Below is a small trained network, with its code and all its weights. Each question gives an input and a target symbol and asks what happens when units are switched off, that is, made to give their printed mean instead of their output.

import numpy as np


def w(rows, s, z=0):
    codes = np.array(rows[::2]) - 128.0
    scale = np.full(codes.shape[1], s)
    scale[-1] = z or s
    return codes * scale


def f(y):
    return np.maximum(y, 0)


def softmax(a):
    e = np.exp(a - a.max(-1, keepdims=True))
    return e / e.sum(-1, keepdims=True)


def log_softmax(a):
    a = a - a.max(-1, keepdims=True)
    return a - np.log(np.exp(a).sum(-1, keepdims=True))


def net(x, mask):
    ids = ['αβγεηλπτφω'.index(c) for c in x.split()]
    T = len(ids)
    res = E[ids] + P[:T]
    r = res
    for j in range(2):
        rows = slice(2 * j, 2 * j + 2)
        q, k, v = (r @ M[0][rows].T for M in (Q, K, V))
        z = softmax(np.where(np.tri(T) > 0, q @ k.T / 2**0.5, -1e9)) @ v
        o = O[0][rows]
        res = res + np.where(mask[j], z, o[:, -1]) @ o[:, :-1]
    y = f(res @ A[0][:, :-1].T + A[0][:, -1])
    res = res + np.where(mask[2:6], y, B[0][:, -1]) @ B[0][:, :-1]
    return log_softmax(res[-1] @ U[:, :-1].T + U[:, -1])


Q, K, V, O, A, B = {}, {}, {}, {}, {}, {}
E = w([
[138,125,158,89,129,140],'α',
[107,127,54,97,116,110],'β',
[86,104,92,100,141,120],'γ',
[127,113,194,117,125,146],'ε',
[79,87,142,122,121,123],'η',
[125,120,148,94,135,137],'λ',
[143,137,79,74,143,133],'π',
[64,133,145,135,90,254],'τ',
[169,139,138,90,149,152],'φ',
[118,120,146,112,113,133],'ω',
],0.02)
P = w([
[125,98,134,51,140,95],'0',
[154,43,139,119,149,123],'1',
[121,142,147,103,170,115],'2',
[157,47,135,111,110,145],'3',
[120,157,144,102,138,138],'4',
[155,44,136,111,94,163],'5',
[108,172,139,101,136,161],'6',
[150,40,134,108,93,187],'7',
[103,189,139,103,116,185],'8',
[146,34,132,110,86,216],'9',
[92,202,136,101,118,209],'10',
[140,45,129,111,74,245],'11',
[90,200,132,99,116,233],'12',
[132,79,138,95,92,230],'13',
],0.012)
Q[0] = w([
[140,130,126,160,152,106],'head 1',
[102,126,136,111,122,152],'head 1',
[240,124,90,242,110,2],'head 2',
[97,235,156,175,178,44],'head 2',
],0.047)
K[0] = w([
[147,138,119,182,135,134],'head 1',
[113,126,133,115,121,127],'head 1',
[143,157,156,115,163,1],'head 2',
[181,32,121,117,130,106],'head 2',
],0.07)
V[0] = w([
[103,81,151,128,175,134],'head 1',
[140,138,147,185,85,103],'head 1',
[1,91,85,137,105,103],'head 2',
[163,135,29,89,149,127],'head 2',
],0.042)
O[0] = w([
[141,129,129,36,131,137,168],'head 1',
[255,122,118,154,111,187,4],'head 1',
[228,131,149,166,37,57,173],'head 2',
[26,173,133,124,29,157,141],'head 2',
],0.016,0.034)
A[0] = w([
[167,120,138,193,120,56,2],'neuron 1',
[186,113,139,201,250,131,23],'neuron 2',
[166,110,136,117,173,64,165],'neuron 3',
[81,127,129,127,134,130,115],'neuron 4',
],0.017,0.0024)
B[0] = w([
[143,192,24,121,221,149,228],'neuron 1',
[98,125,8,36,60,116,186],'neuron 2',
[104,97,236,195,76,162,254],'neuron 3',
[232,123,132,127,139,167,251],'neuron 4',
],0.013,0.053)
U = w([
[101,114,123,49,72,128,103],'α',
[153,156,134,81,38,191,121],'β',
[187,167,146,116,91,149,111],'γ',
[173,120,149,32,103,94,177],'ε',
[154,116,126,45,114,117,158],'η',
[118,117,205,72,74,102,211],'λ',
[189,153,96,47,69,89,154],'π',
[111,143,87,68,117,187,2],'τ',
[21,159,125,104,91,159,111],'φ',
[183,123,152,95,2,113,101],'ω',
],0.0044,0.0079)

Each question gives the input, a string of symbols that net reads in full, and the target symbol t.
The units are the heads (2 rows each of Q, K, V and O) and the neurons (one row each of A and B). Each row of codes is followed by its name. A weight is (code - 128) times the scale printed after its matrix; where a second scale follows, it is the last column's (O, A, B and U).
mask holds one flag per unit, heads first, then neurons. A switched-off unit (its flag False) gives its mean, the last column of its rows in O or B, instead of its output. The means were averaged over made-up inputs and are rounded, as every weight is.
A unit's drop is (log p(t) with every unit on - log p(t) with that unit switched off) / (log p(t) with every unit on - log p(t) with every unit switched off).
The circuit of an input: a set's keep is (log p(t) with only the set's units on - log p(t) with every unit switched off) / (log p(t) with every unit on - log p(t) with every unit switched off). Starting from all 6 units, units are removed one at a time, each time the one whose removal leaves the highest keep (on an exact tie, the one counted first), for as long as the keep stays at least 0.8.
circuit, biggest first: the units of the circuit, biggest drop first
unit that matters most: the unit with the biggest drop
k most important neurons: the k neurons with the biggest drops, biggest first
which heads matter: for each layer, one digit per head in row order, 1 if its drop is at least 0.15 and else 0, layers parted by /
input γ τ ε γ, target λ: circuit, biggest first : [neuron 3; neuron 4; head 2]
input η π η π π π π η π φ, target β: circuit, biggest first : [head 2; neuron 4]
input τ π η π β, target γ: which heads matter : 01
input η π ω ω ε η ω γ π π ω γ, target λ: circuit, biggest first : [neuron 1; neuron 2]
input π π α π η φ π η η ω π η τ φ, target φ: which heads matter : 11
input ε π ω π φ γ ε ω π, target λ: unit that matters most : neuron 1
input π φ γ, target τ: circuit, biggest first : [head 2; neuron 4]
input π η π γ π π ω γ ω γ α, target π: 2 most important neurons : [neuron 3; neuron 1]
input π ω π β γ, target ω: 2 most important neurons : [neuron 1; neuron 4]
input ω λ π γ ω π ω ω γ α γ, target η: which heads matter : 01
input π λ η π τ π α φ ω π, target φ: which heads matter : 11
input η τ π, target ω: circuit, biggest first : [neuron 3; head 2]
input ε γ γ π φ γ η, target π: which heads matter : 01
input τ π β γ γ π η ε ω π γ φ, target γ: circuit, biggest first : [head 2; neuron 1; neuron 3]
input γ π π π φ ω π φ β π π π η, target β: 2 most important neurons : [neuron 4; neuron 1]
input γ π γ γ γ τ ω π π π π π π, target λ: circuit, biggest first : [neuron 3; head 2; neuron 4]
input β γ ω π γ η β ω φ φ γ τ π η, target τ: which heads matter : 11
input φ ω γ γ π β ε ε φ, target α: unit that matters most : neuron 2
input π π π π α φ β π γ λ, target π: which heads matter : 01
input φ γ γ, target π: unit that matters most : neuron 3
input ω π τ ω π, target π: which heads matter : 11
